Below are the code and all the weights of a small trained network. Each question names an input and a target symbol and asks about switching units off, where a switched-off unit gives its printed mean instead of its output.

import numpy as np


def w(rows, s, z=0):
    codes = np.array(rows[::2]) - 128.0
    scale = np.full(codes.shape[1], s)
    scale[-1] = z or s
    return codes * scale


def f(y):
    return np.maximum(y, 0)


def softmax(a):
    e = np.exp(a - a.max(-1, keepdims=True))
    return e / e.sum(-1, keepdims=True)


def log_softmax(a):
    a = a - a.max(-1, keepdims=True)
    return a - np.log(np.exp(a).sum(-1, keepdims=True))


def net(x, mask):
    ids = ['ΔΠΦγζηξσ'.index(c) for c in x.split()]
    T = len(ids)
    res = E[ids] + P[:T]
    u = 0
    for l in range(2):
        q, k, v = (res @ M[l].T for M in (Q, K, V))
        z = softmax(np.where(np.tri(T) > 0, q @ k.T / 4**0.5, -1e9)) @ v
        res = res + np.where(mask[u], z, O[l][:, -1]) @ O[l][:, :-1]
        u += 1
        y = f(res @ A[l][:, :-1].T + A[l][:, -1])
        res = res + np.where(mask[u : u + 16], y, B[l][:, -1]) @ B[l][:, :-1]
        u += 16
    return log_softmax(res[-1] @ U[:, :-1].T + U[:, -1])


Q, K, V, O, A, B = {}, {}, {}, {}, {}, {}
E = w([
[139,179,146,226],'Δ',
[152,151,99,254],'Π',
[183,107,66,162],'Φ',
[94,101,107,74],'γ',
[179,102,157,108],'ζ',
[167,109,197,110],'η',
[67,110,178,118],'ξ',
[37,90,123,184],'σ',
],0.0067)
P = w([
[150,216,100,122],'0',
[148,155,121,163],'1',
[144,106,135,174],'2',
[127,58,150,187],'3',
[121,27,151,199],'4',
[111,1,160,218],'5',
],0.004)
Q[0] = w([
[63,195,113,74],'L0H1',
[15,76,128,122],'L0H1',
[122,254,109,46],'L0H1',
[120,94,125,236],'L0H1',
],0.025)
K[0] = w([
[176,174,83,158],'L0H1',
[175,90,96,251],'L0H1',
[159,226,92,82],'L0H1',
[146,32,104,121],'L0H1',
],0.024)
V[0] = w([
[127,98,100,99],'L0H1',
[106,140,195,119],'L0H1',
[210,121,12,131],'L0H1',
[23,132,114,253],'L0H1',
],0.0066)
O[0] = w([
[109,126,113,161,108],'L0H1',
[185,180,135,119,97],'L0H1',
[57,9,142,166,175],'L0H1',
[69,200,87,3,250],'L0H1',
],0.0062,0.0015)
A[0] = w([
[97,143,189,85,183],'L0N1',
[235,105,195,130,140],'L0N2',
[14,113,140,102,207],'L0N3',
[102,187,165,226,62],'L0N4',
[197,59,66,63,212],'L0N5',
[111,77,164,168,126],'L0N6',
[153,118,152,175,112],'L0N7',
[54,137,99,134,45],'L0N8',
[189,112,104,16,192],'L0N9',
[114,103,130,177,84],'L0N10',
[127,127,127,128,111],'L0N11',
[194,202,96,83,251],'L0N12',
[114,111,69,31,205],'L0N13',
[254,122,48,112,130],'L0N14',
[132,219,111,156,78],'L0N15',
[58,183,83,145,146],'L0N16',
],0.0086,0.0028)
B[0] = w([
[135,180,189,132,178],'L0N1',
[223,41,160,158,197],'L0N2',
[53,239,124,62,215],'L0N3',
[115,13,99,151,174],'L0N4',
[65,28,141,187,253],'L0N5',
[114,74,120,95,206],'L0N6',
[145,101,74,114,179],'L0N7',
[115,145,89,185,137],'L0N8',
[41,143,184,180,170],'L0N9',
[111,102,84,120,166],'L0N10',
[132,128,127,130,128],'L0N11',
[106,160,212,253,218],'L0N12',
[30,174,115,138,186],'L0N13',
[187,93,32,151,212],'L0N14',
[181,98,165,187,152],'L0N15',
[146,156,109,196,179],'L0N16',
],0.019,0.0025)
Q[1] = w([
[255,31,118,164],'L1H1',
[91,252,167,253],'L1H1',
[68,43,103,160],'L1H1',
[24,55,91,28],'L1H1',
],0.011)
K[1] = w([
[170,131,241,40],'L1H1',
[174,228,7,85],'L1H1',
[74,92,129,62],'L1H1',
[21,23,133,180],'L1H1',
],0.012)
V[1] = w([
[88,182,173,39],'L1H1',
[189,170,220,52],'L1H1',
[67,157,11,163],'L1H1',
[80,51,199,127],'L1H1',
],0.011)
O[1] = w([
[93,125,40,250,50],'L1H1',
[159,225,9,221,2],'L1H1',
[1,32,190,100,185],'L1H1',
[241,119,157,117,193],'L1H1',
],0.0087,0.012)
A[1] = w([
[149,117,119,122,126],'L1N1',
[128,106,122,97,1],'L1N2',
[83,202,136,96,71],'L1N3',
[164,153,115,126,96],'L1N4',
[105,140,178,154,180],'L1N5',
[162,128,127,124,117],'L1N6',
[132,165,129,151,54],'L1N7',
[166,104,64,108,85],'L1N8',
[82,196,110,115,8],'L1N9',
[154,147,120,125,82],'L1N10',
[184,163,99,145,124],'L1N11',
[174,143,175,158,227],'L1N12',
[115,249,124,90,232],'L1N13',
[103,126,69,140,113],'L1N14',
[155,123,84,173,6],'L1N15',
[188,79,110,166,113],'L1N16',
],0.013,0.0026)
B[1] = w([
[145,97,104,134,160],'L1N1',
[129,114,89,73,215],'L1N2',
[98,56,36,166,178],'L1N3',
[107,78,182,158,163],'L1N4',
[112,211,161,149,246],'L1N5',
[180,105,106,109,175],'L1N6',
[143,62,129,96,142],'L1N7',
[224,186,172,145,164],'L1N8',
[220,181,53,102,158],'L1N9',
[111,81,161,141,153],'L1N10',
[80,115,224,205,188],'L1N11',
[194,188,83,95,224],'L1N12',
[192,5,183,234,143],'L1N13',
[149,173,199,104,182],'L1N14',
[135,213,88,53,179],'L1N15',
[36,87,29,173,238],'L1N16',
],0.019,0.014)
U = w([
[84,75,172,22,213],'Δ',
[190,82,159,232,208],'Π',
[145,192,177,115,121],'Φ',
[213,104,8,50,19],'γ',
[32,4,72,175,2],'ζ',
[205,250,154,80,95],'η',
[51,152,234,216,84],'ξ',
[83,209,13,131,198],'σ',
],0.0026,0.0041)

Each question gives the input, a string of symbols that net reads in full, and the target symbol t.
The units are the heads (4 rows each of Q, K, V and O) and the neurons (one row each of A and B). Each row of codes is followed by its name. A weight is (code - 128) times the scale printed after its matrix; where a second scale follows, it is the last column's (O, A, B and U).
mask holds one flag per unit, layer by layer, with each layer's heads first. A switched-off unit (its flag False) gives its mean, the last column of its rows in O or B, instead of its output. The means were averaged over made-up inputs and are rounded, as every weight is.
A unit's drop is (log p(t) with every unit on - log p(t) with that unit switched off) / (log p(t) with every unit on - log p(t) with every unit switched off).
most important unit: the unit with the biggest drop
k most important neurons: the k neurons with the biggest drops, biggest first
top k neurons in layer l: the k neurons of layer l with the biggest drops, biggest first
input Δ σ γ, target σ: top neuron in layer 1 : (L1N9)
input η σ Φ Φ, target ξ: 2 most important neurons : (L0N3 L0N12)
input Δ Φ Δ ξ, target Δ: 2 most important neurons : (L1N16 L0N14)
input Φ η Π Φ η ζ, target Π: top 4 neurons in layer 1 : (L1N11 L1N8 L1N4 L1N16)
input Φ Φ γ ζ, target γ: top 2 neurons in layer 0 : (L0N2 L0N5)
input ξ Π Δ Φ, target Δ: 3 most important neurons : (L0N5 L0N12 L0N16)
input ξ Φ Δ, target σ: top 2 neurons in layer 0 : (L0N4 L0N3)
input Φ Φ σ Δ ξ, target σ: 4 most important neurons : (L0N16 L0N8 L0N3 L1N9)
input σ η Φ Φ, target Π: top 2 neurons in layer 0 : (L0N14 L0N3)
input η γ Δ ξ ξ, target Π: 4 most important neurons : (L1N13 L0N5 L0N3 L1N16)
input ξ ξ ξ η Φ Π, target Π: 3 most important neurons : (L1N11 L0N12 L0N2)
input η Φ Φ Δ σ, target σ: top 2 neurons in layer 0 : (L0N16 L0N8)
input γ ζ ξ Φ Π, target σ: top 3 neurons in layer 0 : (L0N3 L0N14 L0N16)
input Φ η η Δ, target Π: most important unit : L1H1
input σ γ η, target ξ: 2 most important neurons : (L0N4 L0N1)
input η Φ ξ η, target σ: 4 most important neurons : (L1N15 L1N16 L0N3 L0N2)
input Φ Φ η Φ Φ ζ, target γ: top 4 neurons in layer 0 : (L0N5 L0N6 L0N12 L0N7)
input Φ γ Δ, target ζ: 2 most important neurons : (L0N4 L0N3)
input ξ Φ Δ γ, target Δ: 3 most important neurons : (L0N14 L0N3 L0N5)
input Δ Φ Δ, target Δ: most important unit : L0H1
input η ζ γ Φ Φ, target ζ: 4 most important neurons : (L0N5 L0N14 L0N9 L1N12)
input Δ Φ σ Φ Φ Δ, target Δ: 2 most important neurons : (L0N12 L0N5)
input ξ ζ Δ ξ γ, target ξ: top 3 neurons in layer 0 : (L0N13 L0N5 L0N9)
